Below are the code and all the weights of a small trained network. Each question names an input and a target symbol and asks about switching units off, where a switched-off unit gives its printed mean instead of its output.

import numpy as np


def w(rows, s, z=0):
    codes = np.array(rows[::2]) - 128.0
    scale = np.full(codes.shape[1], s)
    scale[-1] = z or s
    return codes * scale


def f(y):
    return y / 2 * (1 + np.tanh(0.7978845608 * (y + 0.044715 * y**3)))


def softmax(a):
    e = np.exp(a - a.max(-1, keepdims=True))
    return e / e.sum(-1, keepdims=True)


def log_softmax(a):
    a = a - a.max(-1, keepdims=True)
    return a - np.log(np.exp(a).sum(-1, keepdims=True))


def net(x, mask):
    ids = ['βηθπτψ'.index(c) for c in x.split()]
    T = len(ids)
    res = E[ids] + P[:T]
    u = 0
    for l in range(2):
        r = res
        for j in range(2):
            rows = slice(2 * j, 2 * j + 2)
            q, k, v = (r @ M[l][rows].T for M in (Q, K, V))
            z = softmax(np.where(np.tri(T) > 0, q @ k.T / 2**0.5, -1e9)) @ v
            o = O[l][rows]
            res = res + np.where(mask[u + j], z, o[:, -1]) @ o[:, :-1]
        u += 2
        y = f(res @ A[l][:, :-1].T + A[l][:, -1])
        res = res + np.where(mask[u : u + 12], y, B[l][:, -1]) @ B[l][:, :-1]
        u += 12
    return log_softmax(res[-1] @ U[:, :-1].T + U[:, -1])


Q, K, V, O, A, B = {}, {}, {}, {}, {}, {}
E = w([
[170,91,71,154,130,164],'β',
[229,100,129,76,123,184],'η',
[181,201,180,143,83,145],'θ',
[169,98,187,101,177,80],'π',
[56,69,135,76,152,122],'τ',
[95,180,253,89,75,69],'ψ',
],0.0071)
P = w([
[120,51,72,169,48,56],'0',
[116,223,2,97,201,106],'1',
[91,73,173,47,90,198],'2',
[122,88,188,223,189,191],'3',
[85,228,44,8,220,175],'4',
[92,55,174,22,85,174],'5',
[184,80,138,177,179,128],'6',
],0.0051)
Q[0] = w([
[4,137,78,140,89,81],'0.h1',
[123,60,160,209,5,85],'0.h1',
[167,194,146,144,143,207],'0.h2',
[191,11,137,160,164,135],'0.h2',
],0.019)
K[0] = w([
[14,127,33,117,93,73],'0.h1',
[238,144,6,153,103,69],'0.h1',
[200,171,204,137,99,194],'0.h2',
[209,70,62,95,153,124],'0.h2',
],0.017)
V[0] = w([
[3,88,107,133,174,149],'0.h1',
[153,118,53,164,104,223],'0.h1',
[93,193,121,71,40,84],'0.h2',
[144,84,106,92,144,112],'0.h2',
],0.012)
O[0] = w([
[254,91,156,130,213,138,78],'0.h1',
[190,151,93,178,87,244,175],'0.h1',
[242,94,109,62,118,128,65],'0.h2',
[138,120,132,148,169,194,253],'0.h2',
],0.0065,0.0026)
A[0] = w([
[85,211,40,44,218,174,165],'0.n1',
[134,174,137,86,171,147,102],'0.n2',
[90,175,229,113,106,150,88],'0.n3',
[121,88,142,190,196,70,120],'0.n4',
[124,166,78,99,86,118,85],'0.n5',
[154,239,162,93,173,100,47],'0.n6',
[134,98,68,109,173,69,20],'0.n7',
[131,52,199,77,60,184,65],'0.n8',
[88,88,217,138,192,147,180],'0.n9',
[106,121,146,186,74,49,130],'0.n10',
[208,148,58,186,167,169,5],'0.n11',
[46,95,154,254,122,104,144],'0.n12',
],0.009,0.0015)
B[0] = w([
[133,252,157,123,160,105,254],'0.n1',
[166,156,96,138,147,107,161],'0.n2',
[130,126,60,122,190,187,141],'0.n3',
[131,134,210,143,89,184,146],'0.n4',
[117,128,126,92,72,69,123],'0.n5',
[96,114,57,145,186,90,134],'0.n6',
[143,80,160,99,199,126,139],'0.n7',
[71,94,55,119,155,189,236],'0.n8',
[159,162,49,148,66,194,213],'0.n9',
[179,129,165,151,70,151,106],'0.n10',
[243,104,134,60,121,160,166],'0.n11',
[99,152,83,242,137,101,144],'0.n12',
],0.012,0.0031)
Q[1] = w([
[186,241,208,123,159,126],'1.h1',
[83,191,127,250,144,137],'1.h1',
[28,115,91,69,169,155],'1.h2',
[140,187,116,196,174,82],'1.h2',
],0.017)
K[1] = w([
[117,237,108,111,218,110],'1.h1',
[83,207,101,247,147,229],'1.h1',
[170,116,195,201,85,72],'1.h2',
[98,75,43,171,147,179],'1.h2',
],0.016)
V[1] = w([
[154,222,93,138,10,195],'1.h1',
[217,114,174,253,167,159],'1.h1',
[140,222,119,72,164,79],'1.h2',
[137,82,168,129,70,112],'1.h2',
],0.013)
O[1] = w([
[145,102,255,197,102,197,255],'1.h1',
[12,76,102,111,208,204,191],'1.h1',
[184,151,183,16,127,109,176],'1.h2',
[118,184,134,173,134,165,68],'1.h2',
],0.0079,0.0058)
A[1] = w([
[34,174,98,234,95,110,52],'1.n1',
[180,167,23,149,132,122,113],'1.n2',
[135,128,94,162,1,143,201],'1.n3',
[108,192,163,120,110,19,78],'1.n4',
[42,141,131,128,198,146,148],'1.n5',
[180,123,194,102,94,48,60],'1.n6',
[43,182,121,149,134,31,5],'1.n7',
[66,54,162,137,123,163,113],'1.n8',
[49,136,176,223,105,164,142],'1.n9',
[183,135,185,197,101,101,151],'1.n10',
[40,97,94,205,56,113,57],'1.n11',
[80,86,85,168,123,40,119],'1.n12',
],0.0086,0.0027)
B[1] = w([
[154,17,218,159,201,110,203],'1.n1',
[173,156,195,116,184,107,175],'1.n2',
[160,148,101,187,233,97,162],'1.n3',
[49,20,72,93,155,165,156],'1.n4',
[197,137,109,190,102,98,209],'1.n5',
[204,117,65,195,74,148,177],'1.n6',
[114,117,209,33,94,172,154],'1.n7',
[59,145,177,187,159,48,216],'1.n8',
[106,249,64,34,54,135,252],'1.n9',
[28,69,115,129,101,110,169],'1.n10',
[191,12,44,104,109,156,192],'1.n11',
[99,179,93,146,64,162,145],'1.n12',
],0.011,0.013)
U = w([
[161,136,164,151,70,196,22],'β',
[31,240,127,157,71,176,206],'η',
[74,71,65,202,127,127,221],'θ',
[52,82,255,160,167,161,200],'π',
[153,212,127,185,204,118,94],'τ',
[67,149,71,56,138,126,1],'ψ',
],0.0033,0.0016)

Each question gives the input, a string of symbols that net reads in full, and the target symbol t.
The units are the heads (2 rows each of Q, K, V and O) and the neurons (one row each of A and B). Each row of codes is followed by its name. A weight is (code - 128) times the scale printed after its matrix; where a second scale follows, it is the last column's (O, A, B and U).
mask holds one flag per unit, layer by layer, with each layer's heads first. A switched-off unit (its flag False) gives its mean, the last column of its rows in O or B, instead of its output. The means were averaged over made-up inputs and are rounded, as every weight is.
A unit's drop is (log p(t) with every unit on - log p(t) with that unit switched off) / (log p(t) with every unit on - log p(t) with every unit switched off).
The circuit of an input: a set's keep is (log p(t) with only the set's units on - log p(t) with every unit switched off) / (log p(t) with every unit on - log p(t) with every unit switched off). Starting from the 12 units with the biggest drops (on a tie, the unit counted first), units are removed one at a time, each time the one whose removal leaves the highest keep (on an exact tie, the one counted first), for as long as the keep stays at least 0.8.
circuit, biggest first: the units of the circuit, biggest drop first
most important unit: the unit with the biggest drop
top k neurons: the k neurons with the biggest drops, biggest first
top k neurons in layer l: the k neurons of layer l with the biggest drops, biggest first
which heads matter: for each layer, one digit per head in row order, 1 if its drop is at least 0.15 and else 0, layers parted by /
input π β η η η π, target θ: top 3 neurons in layer 0	[0.n1; 0.n10; 0.n4]
input η η ψ η π, target ψ: circuit, biggest first	[1.h1; 0.h1; 1.n4]
input η π η τ, target θ: top 3 neurons in layer 0	[0.n12; 0.n1; 0.n11]
input η τ ψ η β τ τ, target π: top 2 neurons in layer 0	[0.n1; 0.n11]
input β ψ ψ, target π: top 3 neurons	[0.n8; 0.n11; 0.n3]
input τ π τ τ η π, target ψ: circuit, biggest first	[1.h1; 1.h2; 0.n1; 0.h1]
input β η τ η η, target τ: most important unit	0.h1
input η β η π ψ η η, target β: top 3 neurons	[0.n1; 0.n8; 0.n11]
input τ η β τ, target η: which heads matter	10 / 10
input ψ η ψ, target τ: which heads matter	11 / 11
input η τ η η β, target η: circuit, biggest first	[0.n1; 1.h1; 1.n9; 1.h2]
input η η π θ ψ π η, target π: top 3 neurons in layer 1	[1.n9; 1.n8; 1.n6]
input τ ψ τ β ψ, target ψ: circuit, biggest first	[1.h1; 0.h1; 1.n4; 0.n6]
input θ η ψ η τ, target ψ: circuit, biggest first	[1.h1; 1.n4; 0.h1; 0.n7]
input π η η η η β ψ, target θ: top 4 neurons	[0.n12; 1.n11; 0.n1; 1.n1]
input π π η ψ π β, target θ: top 3 neurons	[0.n1; 0.n10; 1.n11]
input β τ η η ψ β, target π: top 2 neurons	[0.n1; 1.n9]
input τ η η η, target π: top 2 neurons in layer 0	[0.n1; 0.n11]
input τ η τ π η β π, target η: which heads matter	00 / 10
input τ τ τ η η η, target ψ: circuit, biggest first	[0.n1; 1.h2; 1.h1; 0.h1]
input β η η β τ π, target π: top 3 neurons	[0.n1; 1.n9; 0.n11]
input η ψ β η τ θ, target β: top neuron	[1.n6]
input τ η η θ, target θ: most important unit	1.n11
input β τ θ, target π: which heads matter	11 / 11
input β η π η β, target π: top 3 neurons	[0.n1; 1.n1; 1.n7]
input ψ β β η η π, target τ: top 2 neurons	[0.n1; 0.n10]
